Where the symbols take the items:
Z575: y>Z336, c>Z819, x>Z320
Z241: y>Z196, c>Z796, x>Z479
Z619: y>Z55, c>Z754, x>Z650
Z568: y>Z228, c>Z257, x>Z215
Z933: y>Z473, c>Z638, x>Z129
Z215: y>Z257, c>Z776, x>Z370
Z145: y>Z796, c>Z341, x>Z599
Z372: y>Z264, c>Z413, x>Z416
Z792: y>Z293, c>Z964, x>Z925
Z334: y>Z599, c>Z944, x>Z788
Z188: y>Z55, c>Z262, x>Z913
Z285: y>Z933, c>Z176, x>Z343
Z276: y>Z913, c>Z176, x>Z34
Z900: y>Z817, c>Z320, x>Z916
Z257: y>Z343, c>Z520, x>Z776
Z520: y>Z200, c>Z276, x>Z43
Z22: y>Z145, c>Z599, x>Z334
Z193: y>Z897, c>Z374, x>Z817
Z473: y>Z176, c>Z629, x>Z638
Z479: y>Z249, c>Z285, x>Z990
Z391: y>Z393, c>Z872, x>Z196
Z990: y>Z285, c>Z249, x>Z548
Z877: y>Z22, c>Z334, x>Z320
Z872: y>Z370, c>Z990, x>Z473
Z264: y>Z994, c>Z293, x>Z413
Z548: y>Z276, c>Z34, x>Z387
Z579: y>Z228, c>Z913, x>Z276
Z510: y>Z589, c>Z95, x>Z398
Z964: y>Z372, c>Z916, x>Z130
Z291: y>Z578, c>Z293, x>Z792
Z176: y>Z129, c>Z43, x>Z479
Z13: y>Z225, c>Z416, x>Z575
Z336: y>Z262, c>Z387, x>Z913
Z320: y>Z665, c>Z721, x>Z665
Z650: y>Z754, c>Z130, x>Z546
Z200: y>Z927, c>Z241, x>Z568
Z891: y>Z691, c>Z393, x>Z599
Z501: y>Z398, c>Z691, x>Z891
Z387: y>Z34, c>Z188, x>Z927
Z546: y>Z130, c>Z776, x>Z416
Z55: y>Z619, c>Z193, x>Z262
Z262: y>Z650, c>Z546, x>Z13
Z43: y>Z200, c>Z568, x>Z432
Z939: y>Z343, c>Z619, x>Z55
Z249: y>Z516, c>Z933, x>Z285
Z293: y>Z721, c>Z374, x>Z763
Z50: y>Z193, c>Z817, x>Z900
Z638: y>Z228, c>Z644, x>Z432
Z994: y>Z964, c>Z877, x>Z763
Z796: y>Z889, c>Z788, x>Z341
Z261: y>Z225, c>Z897, x>Z277
Z578: y>Z277, c>Z939, x>Z50
Z370: y>Z776, c>Z516, x>Z579
Z897: y>Z50, c>Z145, x>Z741
Z634: y>Z389, c>Z370, x>Z479
Z599: y>Z341, c>Z994, x>Z944
Z393: y>Z891, c>Z638, x>Z872
Z413: y>Z763, c>Z145, x>Z22
Z913: y>Z387, c>Z927, x>Z939
Z516: y>Z990, c>Z473, x>Z933
Z432: y>Z568, c>Z215, x>Z634
Z754: y>Z13, c>Z575, x>Z228
Z416: y>Z575, c>Z817, x>Z277
Z341: y>Z285, c>Z589, x>Z510
Z629: y>Z43, c>Z432, x>Z276
Z721: y>Z925, c>Z264, x>Z372
Z644: y>Z939, c>Z634, x>Z638
Z343: y>Z370, c>Z579, x>Z520
Z916: y>Z413, c>Z22, x>Z877
Z228: y>Z634, c>Z343, x>Z262
Z196: y>Z872, c>Z516, x>Z891
Z130: y>Z575, c>Z925, x>Z507
Z374: y>Z291, c>Z788, x>Z665
Z507: y>Z754, c>Z225, x>Z927
Z384: y>Z293, c>Z578, x>Z225
Z691: y>Z889, c>Z241, x>Z241
Z389: y>Z34, c>Z13, x>Z754
Z889: y>Z391, c>Z196, x>Z629
Z277: y>Z897, c>Z741, x>Z193
Z927: y>Z188, c>Z389, x>Z619
Z925: y>Z964, c>Z788, x>Z817
Z95: y>Z891, c>Z391, x>Z889
Z763: y>Z877, c>Z796, x>Z145
Z665: y>Z792, c>Z925, x>Z721
Z776: y>Z520, c>Z548, x>Z336
Z34: y>Z939, c>Z55, x>Z188
Z741: y>Z900, c>Z291, x>Z374
Z819: y>Z792, c>Z277, x>Z578
Z944: y>Z510, c>Z964, x>Z501
Z589: y>Z501, c>Z891, x>Z95
Z129: y>Z933, c>Z990, x>Z43
Z817: y>Z374, c>Z665, x>Z320
Z225: y>Z578, c>Z50, x>Z897
Z788: y>Z285, c>Z501, x>Z589
Z398: y>Z95, c>Z479, x>Z691

The rows follow the links: the fewer symbols apart two items are, the more alike their rows tend to be.

Rows of some items; one shown again gets a slightly different row:
Z638: [-24,-3,42,1,16,38,67,88,59,-17,-84,67,60,-48,-38,-27,1,5,-25,16,-4,-42,-14,29,4,-27,28,56,21,-23,25,0,-40,27,-3,52,31,-17,-6,-17,64,20,5,-46,43,-20,5,21,-49,18,1,19]
Z629: [-24,5,70,-12,16,37,45,87,66,-26,-81,38,52,-30,-18,-33,-12,1,-10,23,-4,-19,26,6,-5,4,72,68,55,-27,42,-17,-57,18,-17,52,-2,-4,-2,-24,37,20,-10,-47,25,-31,-14,32,-39,43,-5,6]
Z788: [3,-9,-21,-34,41,-3,20,-88,6,4,53,-46,-44,66,-45,56,34,1,41,-20,50,71,21,-45,24,31,-12,-30,-30,31,-43,-5,-14,10,-26,-73,-28,-25,68,40,-8,49,10,-35,-5,-14,-25,-30,28,-40,38,29]
Z754: [-23,28,-24,39,-53,0,17,1,-11,1,4,-12,-42,-51,42,3,-26,5,-43,-42,-90,-40,-22,21,-18,-5,-50,-80,-12,-2,-8,52,22,-50,80,-3,23,27,-77,-28,-20,-20,4,63,12,66,53,10,6,-20,-23,-10]
Z516: [-27,-20,12,2,30,33,79,61,39,-2,-64,80,56,-42,-64,-13,18,11,-32,11,25,-48,-48,37,17,-37,-15,32,-16,-18,3,14,-28,39,2,34,53,-38,13,5,83,21,22,-49,50,-21,12,-5,-49,-10,17,39]
Z225: [27,35,-89,29,-29,-53,-90,4,-100,35,16,-38,4,-29,43,44,-28,21,12,15,19,15,0,-41,27,-33,-29,10,-8,46,-5,-15,85,-47,-33,-36,41,28,-13,7,-23,-21,-42,-17,-35,1,11,8,10,-30,-37,19]
Z193: [33,18,-85,21,-21,-64,-98,-6,-98,42,24,-36,11,-8,35,37,-14,12,18,20,30,14,-3,-37,31,-32,-36,13,-11,42,-6,-17,91,-40,-40,-35,38,20,-4,18,-22,-28,-36,-11,-45,-8,14,-1,11,-32,-37,14]
Z510: [-31,35,0,-27,26,25,58,-45,48,-26,11,-71,-60,18,-39,76,-8,19,30,-40,-14,54,56,-63,11,41,28,-34,12,29,-28,7,-50,-24,-6,-68,-26,-6,41,9,-12,82,-18,-60,18,14,-15,2,17,-34,22,39]
Z22: [36,-48,20,-27,21,-5,-15,-106,0,0,83,-9,-41,99,-5,-26,44,-32,30,-7,33,35,-5,22,-17,38,-10,-31,-34,-16,-31,-5,-11,43,-2,-18,-67,-18,42,20,-40,-19,41,59,-18,-2,-30,-42,38,12,40,-43]
Z589: [-29,33,4,-28,27,23,56,-41,47,-14,-1,-72,-55,14,-40,81,-6,18,25,-37,-13,58,62,-60,18,36,25,-29,18,32,-27,3,-42,-25,-7,-62,-17,-3,38,14,-9,86,-23,-60,12,1,-17,5,15,-38,21,41]
Z320: [51,-36,-46,-2,1,-46,-91,-63,-86,34,77,-1,-1,56,23,-13,27,-21,25,22,67,22,-39,5,5,-9,-47,-2,-48,9,-22,-13,68,19,-31,-24,-11,-13,23,27,-26,-48,18,44,-41,-12,-10,-34,30,-3,1,-19]
Z473: [-23,-21,22,-4,25,30,74,70,46,-2,-70,79,60,-42,-56,-21,18,8,-24,21,22,-42,-40,34,12,-35,4,47,-3,-21,12,6,-32,39,-4,42,49,-36,8,-4,87,19,18,-46,47,-26,13,0,-51,-1,15,32]
Z939: [-40,31,-7,42,-47,26,33,45,14,-19,-30,4,-18,-79,38,-11,-45,14,-52,-32,-97,-60,-15,25,-28,-12,-19,-45,9,-10,21,39,-4,-42,74,27,28,33,-78,-41,-3,-13,-4,43,23,57,46,21,-13,-4,-25,-10]
Z387: [-39,15,20,32,-42,29,60,12,43,-19,-21,4,-31,-47,22,-18,-23,-1,-57,-39,-96,-49,-9,39,-27,8,-26,-69,8,-27,4,45,-20,-28,92,28,11,24,-73,-31,-3,-7,9,57,25,58,40,1,-6,-6,-7,-22]
Z568: [1,9,77,-14,-3,17,-17,67,42,-31,-50,7,36,-7,31,-46,-26,-7,9,21,-21,-4,47,5,-31,20,96,71,65,-28,55,-37,-49,7,-26,55,-38,18,-5,-38,-15,-7,-20,-14,-8,-23,-29,41,-12,69,-16,-34]
Z228: [-20,13,71,11,-29,29,25,74,56,-35,-68,24,31,-36,25,-47,-25,-5,-24,-3,-68,-39,26,32,-27,8,68,40,52,-38,49,-7,-49,-6,20,66,-12,22,-47,-48,-2,-8,-11,9,15,12,2,42,-23,55,-23,-31]
Z241: [-44,35,27,-22,34,43,77,26,71,-28,-50,-32,-15,-25,-47,57,-16,24,13,-17,-11,33,58,-51,16,16,52,10,39,18,4,-7,-66,-13,-13,-25,-2,-7,29,-4,22,86,-26,-87,31,-11,-15,19,-17,-14,13,48]
Z891: [-37,40,5,-23,27,32,68,-14,52,-20,-17,-59,-39,-5,-46,81,-7,25,21,-33,-14,45,55,-62,21,28,30,-16,18,32,-16,5,-50,-26,-8,-55,-6,-5,35,9,6,88,-25,-81,22,2,-9,11,-3,-39,17,51]
Z501: [-34,31,3,-23,28,20,57,-36,49,-14,-4,-74,-54,14,-39,79,-4,14,24,-31,-7,57,64,-68,20,38,24,-31,20,30,-25,4,-45,-26,-5,-61,-18,3,39,18,-11,78,-27,-64,11,0,-14,-1,9,-38,20,40]
Z343: [-13,9,73,-1,-9,30,10,79,56,-37,-64,25,40,-24,18,-55,-26,-3,-11,13,-44,-28,32,21,-33,13,80,61,58,-36,56,-23,-53,8,-2,67,-23,19,-20,-45,1,-5,-10,-3,11,-10,-20,38,-23,64,-11,-31]
Z479: [-35,-13,17,-3,35,39,96,57,59,-6,-63,64,42,-43,-70,3,17,9,-30,7,19,-35,-31,25,20,-31,-12,22,-4,-12,-2,16,-38,35,5,23,45,-30,14,7,84,35,16,-56,50,-21,13,-5,-49,-20,21,49]

Each walk starts at a row. The symbols on each line, taken left to right, move it on to the next item.
Each answer is a row, close to the row of the item it stands for.
[33,1,-78,26,-31,-53,-91,-39,-98,37,55,-26,-16,5,50,9,-4,-1,3,-1,11,2,-30,-4,3,-23,-66,-34,-34,26,-19,2,89,-30,4,-29,19,19,-24,17,-40,-53,-8,49,-43,15,19,-18,29,-29,-23,-11]
y y c x: [-38,25,12,33,-46,24,48,17,31,-19,-13,-4,-42,-58,32,-6,-34,2,-50,-41,-97,-51,-4,22,-33,6,-18,-69,11,-17,5,44,-12,-40,90,18,10,27,-74,-37,-15,-7,2,54,23,63,41,16,1,-1,-18,-17]
y c c c c: [-41,3,46,23,-19,50,71,57,59,-30,-53,50,10,-62,2,-41,-20,4,-51,-20,-71,-67,-18,51,-25,-6,6,-17,16,-39,24,30,-47,-1,64,59,13,6,-53,-38,26,-5,16,30,44,34,25,21,-26,22,0,-14]
[-44,29,8,-15,31,34,90,36,65,-15,-61,-13,6,-36,-66,63,-5,26,2,-17,-7,7,27,-38,31,-3,25,18,21,20,-6,8,-47,-11,-10,-25,29,-15,30,8,48,82,-19,-97,42,-11,3,18,-31,-32,16,61]
x c c y x: [-31,26,-2,34,-51,10,29,5,10,-9,-1,-8,-46,-50,39,-5,-23,2,-49,-44,-100,-44,-10,24,-24,5,-35,-73,-2,-14,-2,49,4,-47,89,13,14,33,-84,-32,-20,-15,2,65,15,67,49,15,7,-12,-20,-24]
c y x: [-17,31,-53,41,-48,-13,-18,-4,-42,16,23,-26,-49,-52,50,22,-36,10,-37,-27,-61,-25,-20,-5,-5,-18,-62,-84,-12,17,-7,38,49,-57,64,-23,27,33,-67,-10,-28,-29,-14,54,-6,55,44,1,13,-25,-28,2]
[-38,13,11,-3,31,41,93,59,64,-15,-74,35,37,-52,-63,22,1,28,-16,3,2,-21,2,-2,23,-24,16,39,11,-1,1,3,-49,12,-12,13,46,-24,20,-1,71,58,-2,-81,48,-20,5,9,-47,-22,17,52]
c y c c: [-9,-2,74,-10,12,27,14,82,56,-28,-67,40,54,-18,2,-52,-12,-5,-2,27,-8,-22,21,16,-18,2,76,80,54,-35,53,-34,-49,23,-21,68,-13,4,-1,-25,21,-7,-11,-31,11,-29,-27,24,-32,59,-7,-15]
y c x c: [-26,-29,22,-4,36,33,85,47,47,-2,-50,82,47,-28,-67,-18,30,9,-28,17,32,-40,-53,39,12,-35,-20,21,-17,-23,-10,14,-30,45,4,32,43,-44,16,7,83,18,30,-34,48,-19,9,-11,-50,-9,28,37]
[41,9,-78,12,-9,-62,-107,-8,-96,38,30,-26,19,9,29,26,-5,6,28,25,53,26,-4,-37,27,-30,-23,29,-17,42,-6,-30,82,-21,-55,-32,24,11,13,24,-23,-27,-31,-15,-47,-22,2,-2,13,-20,-24,10]
c c c y y: [31,25,-87,22,-24,-66,-97,4,-98,36,13,-31,18,-15,39,35,-16,13,15,20,30,17,-2,-39,27,-30,-26,26,-12,43,-3,-17,85,-41,-46,-35,38,16,-7,10,-19,-24,-36,-18,-43,-9,14,13,11,-25,-40,16]
y c x: [53,-7,-73,4,-3,-62,-105,-25,-103,40,46,-20,13,30,23,17,11,2,30,27,62,30,-20,-24,24,-23,-33,23,-27,32,-14,-23,80,-10,-55,-35,15,-2,24,28,-20,-33,-13,-3,-46,-23,-3,-13,20,-21,-17,7]
[-17,-2,21,-44,44,24,62,-73,50,-12,37,-44,-61,58,-50,51,28,-4,33,-28,18,60,36,-40,9,45,13,-45,-6,10,-40,10,-53,9,-2,-55,-44,-25,57,25,-5,62,14,-29,16,-2,-23,-22,25,-20,41,25]
x c y y y y: [-45,37,-2,-13,28,31,77,23,63,-13,-52,-29,-9,-35,-57,71,-12,29,0,-14,-13,18,48,-53,31,1,29,10,26,27,-5,2,-48,-20,-14,-29,23,-4,24,3,33,83,-31,-94,32,-11,0,14,-23,-39,11,61]
c c x y c: [-24,-23,28,2,27,38,68,71,52,-10,-65,85,61,-36,-49,-37,10,4,-32,20,17,-50,-37,42,4,-34,8,47,2,-27,16,2,-37,44,-5,53,38,-27,7,-7,75,5,19,-35,45,-23,5,-1,-53,9,17,14]
[-25,18,-17,33,-47,3,18,-15,-6,-2,17,-14,-55,-39,37,2,-18,3,-43,-44,-86,-38,-20,22,-20,0,-54,-95,-18,-7,-11,54,17,-41,87,-3,13,24,-72,-21,-23,-16,8,73,12,68,48,-3,13,-19,-18,-17]
c c y x c: [54,-32,-48,-4,2,-46,-78,-72,-80,38,81,-4,-8,62,15,-7,31,-17,25,14,60,24,-36,6,8,-11,-56,-15,-47,14,-27,-9,60,19,-24,-29,-10,-13,22,33,-27,-49,21,41,-40,-10,-6,-34,34,-15,3,-17]
y y x y c: [35,17,-87,20,-26,-63,-100,-16,-107,41,34,-29,6,-4,40,27,-11,10,17,18,34,15,-13,-28,25,-29,-38,13,-21,43,-9,-17,88,-33,-38,-34,33,14,-3,18,-24,-34,-31,0,-44,-4,10,-1,17,-28,-37,9]
[54,-17,-57,3,-2,-59,-103,-41,-94,43,55,-18,9,41,29,8,15,-8,31,29,66,32,-19,-16,23,-20,-35,15,-29,30,-16,-24,81,0,-49,-28,3,2,22,29,-26,-43,-9,16,-49,-22,-10,-21,25,-14,-15,-7]
x x y x y: [15,-31,29,-40,27,10,13,-107,24,-9,76,-37,-57,92,-24,9,38,-24,35,-19,22,52,19,-8,-11,57,2,-49,-27,-3,-35,2,-33,27,-2,-42,-63,-20,54,26,-32,19,31,27,-9,4,-33,-29,39,0,44,-19]
c y y: [50,-52,-10,-13,10,-28,-54,-84,-44,19,89,8,-20,80,12,-32,42,-32,21,12,55,20,-40,28,-9,12,-40,-30,-48,-11,-29,-4,30,39,-11,-13,-41,-18,31,27,-29,-48,42,71,-31,-2,-19,-41,38,11,24,-39]
[48,0,-74,6,-7,-61,-107,-20,-101,39,44,-17,21,22,28,17,1,2,30,32,62,27,-15,-29,22,-27,-30,27,-22,36,-9,-28,82,-10,-53,-28,19,4,19,24,-22,-37,-21,-4,-46,-24,-7,-8,15,-18,-21,6]
x y y: [54,-46,-28,-11,7,-42,-76,-66,-72,32,83,11,-2,70,10,-27,37,-28,30,24,72,22,-43,19,1,-4,-43,-12,-48,2,-22,-8,55,33,-22,-17,-24,-18,28,32,-20,-53,29,52,-37,-15,-13,-34,34,7,6,-24]
y c y x c c: [-40,19,30,26,-38,35,51,34,44,-30,-27,10,-29,-55,28,-25,-27,-1,-49,-37,-97,-50,-5,35,-33,11,-5,-55,19,-29,18,43,-29,-28,86,33,3,23,-72,-40,-5,-10,6,53,29,58,35,19,-6,11,-12,-25]
[-14,17,78,-9,-8,33,7,67,61,-35,-59,0,21,-15,25,-38,-36,2,-1,13,-39,-3,54,-5,-29,23,94,57,74,-28,56,-28,-56,1,-11,51,-32,22,-17,-37,-11,4,-29,-15,2,-18,-26,38,-16,62,-14,-30]
x c x: [-8,14,81,-2,-22,24,-4,66,49,-39,-47,7,20,-17,42,-55,-35,-9,-3,7,-48,-18,45,14,-42,26,86,41,63,-34,56,-23,-48,-5,3,60,-41,26,-33,-49,-20,-12,-15,13,1,1,-15,43,-4,73,-23,-41]
y x x: [-6,8,68,-5,4,23,5,73,51,-30,-66,26,50,-16,12,-52,-23,-3,2,30,-16,-11,37,13,-22,12,84,80,62,-27,56,-36,-52,13,-23,66,-23,14,-4,-33,4,0,-19,-29,9,-32,-27,31,-25,60,-12,-23]
[23,-40,26,-36,28,5,3,-99,10,-1,85,-23,-54,91,-16,-8,40,-25,31,-12,33,48,1,0,-17,49,-8,-51,-29,-10,-30,-2,-21,38,0,-37,-70,-22,48,27,-34,6,41,40,-13,2,-34,-38,44,6,41,-26]
y x c c: [46,-53,1,-23,12,-22,-42,-93,-28,10,87,1,-28,93,6,-29,41,-31,27,4,51,29,-23,24,-14,25,-24,-27,-44,-14,-25,-7,15,43,-7,-14,-52,-22,37,25,-32,-38,40,62,-28,-5,-25,-45,42,13,28,-39]
c c c: [38,-52,19,-27,17,-14,-26,-95,-16,9,87,2,-34,95,-3,-29,42,-36,26,-2,43,31,-20,25,-17,33,-19,-34,-43,-17,-29,-5,0,41,-2,-16,-60,-25,36,23,-32,-29,45,59,-21,0,-25,-39,39,14,34,-39]
